Look-ups in named tables: a row name and a column name give one cell, copied from the table.

sud
         bis  tel  livag  vom
zer      195  164    156   69
ribeb     85  228    127  183
zimanom  129  164     64  118
sok      138   86    179  162
lanap    220  168    139   89
gefu     109  118    217   91
tor      108  209     66   60
fifet    183   94     96  229
zesok    155   69    198  114
reg      172   59    107  155
lozi     113  138    137  167
fod      136  134    185  140
fide      87  213    132  100
nim      176  164     50  152

What is the bis of fifet in sud? 183
What is the tel of reg in sud? 59
What is the bis of gefu in sud? 109
What is the livag of zer in sud? 156
What is the bis of sok in sud? 138
What is the tel of fide in sud? 213
What is the tel of gefu in sud? 118
What is the tel of zimanom in sud? 164
What is the vom of tor in sud? 60
What is the livag of lozi in sud? 137
What is the tel of ribeb in sud? 228
What is the livag of fide in sud? 132
What is the bis of nim in sud? 176
What is the bis of lanap in sud? 220
What is the bis of lozi in sud? 113
What is the bis of fod in sud? 136
What is the livag of fod in sud? 185
What is the vom of gefu in sud? 91
What is the tel of lanap in sud? 168

boparot
|  | murotu | nit |
|---|---|---|
| geta | 64 | 76 |
| fafini | 76 | 94 |
| nela | 73 | 90 |
| raza | 18 | 4 |
| bitake | 18 | 4 |
| binutip | 18 | 5 |
| lif | 17 | 3 |
| dudi | 22 | 12 |
| siruf | 73 | 88 |

What is the murotu of dudi in boparot? 22
What is the nit of nela in boparot? 90
What is the nit of binutip in boparot? 5
What is the murotu of siruf in boparot? 73
What is the murotu of fafini in boparot? 76
What is the murotu of binutip in boparot? 18
What is the murotu of nela in boparot? 73
What is the nit of raza in boparot? 4
What is the murotu of bitake in boparot? 18
What is the nit of geta in boparot? 76
What is the murotu of geta in boparot? 64
What is the nit of dudi in boparot? 12
What is the nit of lif in boparot? 3
What is the nit of bitake in boparot? 4

Table kuze
         nibogo  did  gurev  nalu  merosed
tesalus      29   69     46    55       50
nofemef      52   58     89   103       96
fad         115   53    181   202      189
tuz          67   37    132   155      143
gez         163   92    211   218      206
garubo       37   86     42    45       43
sidozit     162  150    152   139      138
laz          59   47    111   130      120
vorug        78   90     92    99       96
lom          64   73     90   101       95

merosed of sidozit: 138
gurev of gez: 211
nalu of tuz: 155
did of nofemef: 58
nibogo of laz: 59
nalu of vorug: 99
gurev of tuz: 132
gurev of nofemef: 89
merosed of gez: 206
did of gez: 92
nibogo of tuz: 67
nibogo of sidozit: 162
merosed of laz: 120
gurev of sidozit: 152
merosed of tesalus: 50
did of laz: 47

tubida:
fields: ladef, tigumas, fisa
fis: [-4, -55, -39]
luf: [20, 65, 18]
lub: [65, 8, -20]
zizasen: [15, 28, 52]
vapi: [3, 23, -66]
bebisib: [-1, 42, 0]
guz: [31, -51, 75]

lub, ladef => 65
guz, tigumas => -51
lub, fisa => -20
zizasen, ladef => 15
luf, ladef => 20
luf, tigumas => 65
zizasen, fisa => 52
guz, ladef => 31
fis, fisa => -39
Row with the largest tigumas: luf

lavedos.tsv
	kosituv	rer	bov	dakulo	roz	furego	ter	kuvik
ver	25	74	51	40	66	94	41	49
nofi	17	59	54	40	29	106	52	49
zaren	221	167	206	206	194	125	208	192
gol	236	181	218	187	177	121	202	188
ranim	224	194	194	165	164	170	226	145
tekemo	227	198	202	167	148	150	214	148
tul	211	210	173	136	135	178	221	132
befos	16	50	47	70	56	91	31	75
feneg	57	126	4	19	13	189	106	17
sek	227	187	215	167	161	152	210	165

What is the kosituv of zaren in lavedos? 221
What is the ter of zaren in lavedos? 208
What is the roz of befos in lavedos? 56
What is the kosituv of tul in lavedos? 211
What is the kosituv of gol in lavedos? 236
What is the rer of sek in lavedos? 187
What is the dakulo of tekemo in lavedos? 167
What is the roz of feneg in lavedos? 13
What is the rer of befos in lavedos? 50
What is the ter of nofi in lavedos? 52
What is the roz of zaren in lavedos? 194
What is the furego of ver in lavedos? 94
What is the rer of feneg in lavedos? 126
What is the roz of ranim in lavedos? 164
What is the rer of tekemo in lavedos? 198
What is the ter of tekemo in lavedos? 214
What is the dakulo of befos in lavedos? 70
Which row has the largest rer? tul

kob:
         bigugop  banuge  gitufi  lamepip
ranogif      694     360     368      488
fug          745     497     702      973
vomatu       413     787     765      621
zis          395     730     664      491
gefefup      378     698     573      353
kedemet      703     422     521      706
kam          443     600     409      181
gesob        473     549     388      216

What is the banuge of ranogif in kob?
360
What is the gitufi of kedemet in kob?
521
What is the lamepip of kedemet in kob?
706
What is the gitufi of gefefup in kob?
573
What is the bigugop of kedemet in kob?
703
What is the banuge of gefefup in kob?
698
What is the bigugop of fug in kob?
745
What is the banuge of gesob in kob?
549
What is the banuge of kedemet in kob?
422
What is the lamepip of vomatu in kob?
621
What is the bigugop of gesob in kob?
473
What is the bigugop of zis in kob?
395
What is the gitufi of gesob in kob?
388
What is the lamepip of gefefup in kob?
353
What is the bigugop of ranogif in kob?
694
What is the gitufi of zis in kob?
664
What is the banuge of zis in kob?
730
What is the lamepip of kam in kob?
181

gilon
         vutosev  ganafa  punim  fiti  kavub  rotape
bofup        129     140    194   109    172     249
gatusam      147      75     84    41    101     137
kugarot      174      64     96   161     60     124
pituv         60     140     40   160    172      98
gom          151     132    128    51    170       2
kurazal      131     154    133    66    194       2
dip          135      95    123     3    149     250

rotape of gatusam: 137
kavub of kugarot: 60
rotape of kurazal: 2
rotape of kugarot: 124
fiti of dip: 3
punim of pituv: 40
punim of gom: 128
vutosev of kugarot: 174
kavub of dip: 149
punim of bofup: 194
ganafa of gatusam: 75
ganafa of kurazal: 154
Row with the largest ganafa: kurazal

fadod =
|  | rek | lipeliv | fak | mazi | sok | lemido | kozaz |
|---|---|---|---|---|---|---|---|
| pimidak | 58.255 | 31.802 | 11.906 | 4.861 | 80.370 | 80.056 | 80.058 |
| nav | 15.322 | 39.824 | 29.106 | 31.610 | 64.657 | 66.560 | 72.242 |
| luf | 67.813 | 16.842 | 16.590 | 19.125 | 82.884 | 79.668 | 68.990 |
| gol | 72.159 | 21.753 | 20.783 | 18.371 | 77.476 | 77.456 | 64.593 |
| zetu | 66.526 | 19.277 | 13.570 | 17.973 | 75.590 | 78.257 | 74.262 |
| nivufes | 13.177 | 53.162 | 28.377 | 31.685 | 64.849 | 58.073 | 71.561 |
| govufes | 21.081 | 56.253 | 37.822 | 41.801 | 52.584 | 59.237 | 69.617 |
| gara | 68.524 | 17.675 | 12.547 | 18.994 | 78.817 | 76.074 | 75.575 |

gara, lipeliv -> 17.675
gara, mazi -> 18.994
nivufes, rek -> 13.177
luf, lemido -> 79.668
nav, mazi -> 31.610
nav, rek -> 15.322
luf, rek -> 67.813
nivufes, mazi -> 31.685

Table nuvor
	dasi	rini	duva	pide	bas
zaf	-509	-529	1	-339	-521
lidu	754	671	-493	180	696
bizuki	-420	-462	-147	-459	-438
kigu	325	301	79	419	285
dofa	738	661	-397	271	679
vene	319	238	-609	-357	280
lor	-288	-312	-84	-297	-297
tokivol	-292	-284	129	-48	-296
dis	550	454	-717	-269	498
zaz	-481	-492	56	-255	-491

duva of bizuki: -147
dasi of vene: 319
bas of zaz: -491
duva of vene: -609
pide of kigu: 419
dasi of bizuki: -420
rini of lor: -312
pide of bizuki: -459
duva of dis: -717
bas of lor: -297
Which row has the largest pide? kigu

lub
         tuza   gom  rubiral   gur   gud  vofimat   vuk  rifive
renemod  6607  6105     6237  7303  4468     7640  6832    6614
dezazen  5745  5457     5208  6239  7113     4789  5170    5904
zet      5486  4758     6390  5759  7737     7182  6876    5166
tudoder  5901  7823     6290  5300  2070     6852  6697    5035

What is the rubiral of renemod in lub?
6237
What is the vofimat of dezazen in lub?
4789
What is the gom of dezazen in lub?
5457
What is the gud of renemod in lub?
4468
What is the rifive of tudoder in lub?
5035
What is the vuk of tudoder in lub?
6697
What is the gud of tudoder in lub?
2070
What is the rubiral of zet in lub?
6390
What is the rifive of zet in lub?
5166
What is the gur of dezazen in lub?
6239
Row with the largest gur: renemod

duta.tsv
	guv	ridagam	mir	vogor	pupana	zemisam	vanafov
tunup	0.060	3.991	5.170	4.499	0.475	0.838	4.850
rugat	8.414	7.568	6.115	6.056	7.062	8.915	5.774
mib	4.926	8.499	8.313	7.953	3.101	6.415	8.010

What is the vogor of tunup in duta? 4.499
What is the vogor of rugat in duta? 6.056
What is the zemisam of tunup in duta? 0.838
What is the zemisam of mib in duta? 6.415
What is the ridagam of mib in duta? 8.499
What is the vanafov of tunup in duta? 4.850

rudofe.tsv
	gog	lev	basi	vukisi	damotun	gud
pedum	76	94	91	102	103	112
fatugem	80	83	106	121	113	104
kono	76	80	115	132	128	80
sugeluk	178	182	159	138	131	172
vezelub	131	75	188	203	191	43

gog of fatugem = 80
basi of kono = 115
lev of pedum = 94
basi of sugeluk = 159
damotun of kono = 128
vukisi of kono = 132
gud of pedum = 112
damotun of vezelub = 191
gog of vezelub = 131
damotun of pedum = 103
basi of pedum = 91
gog of kono = 76
gud of vezelub = 43
gog of pedum = 76
gud of fatugem = 104
vukisi of fatugem = 121
lev of sugeluk = 182
lev of fatugem = 83
gud of kono = 80

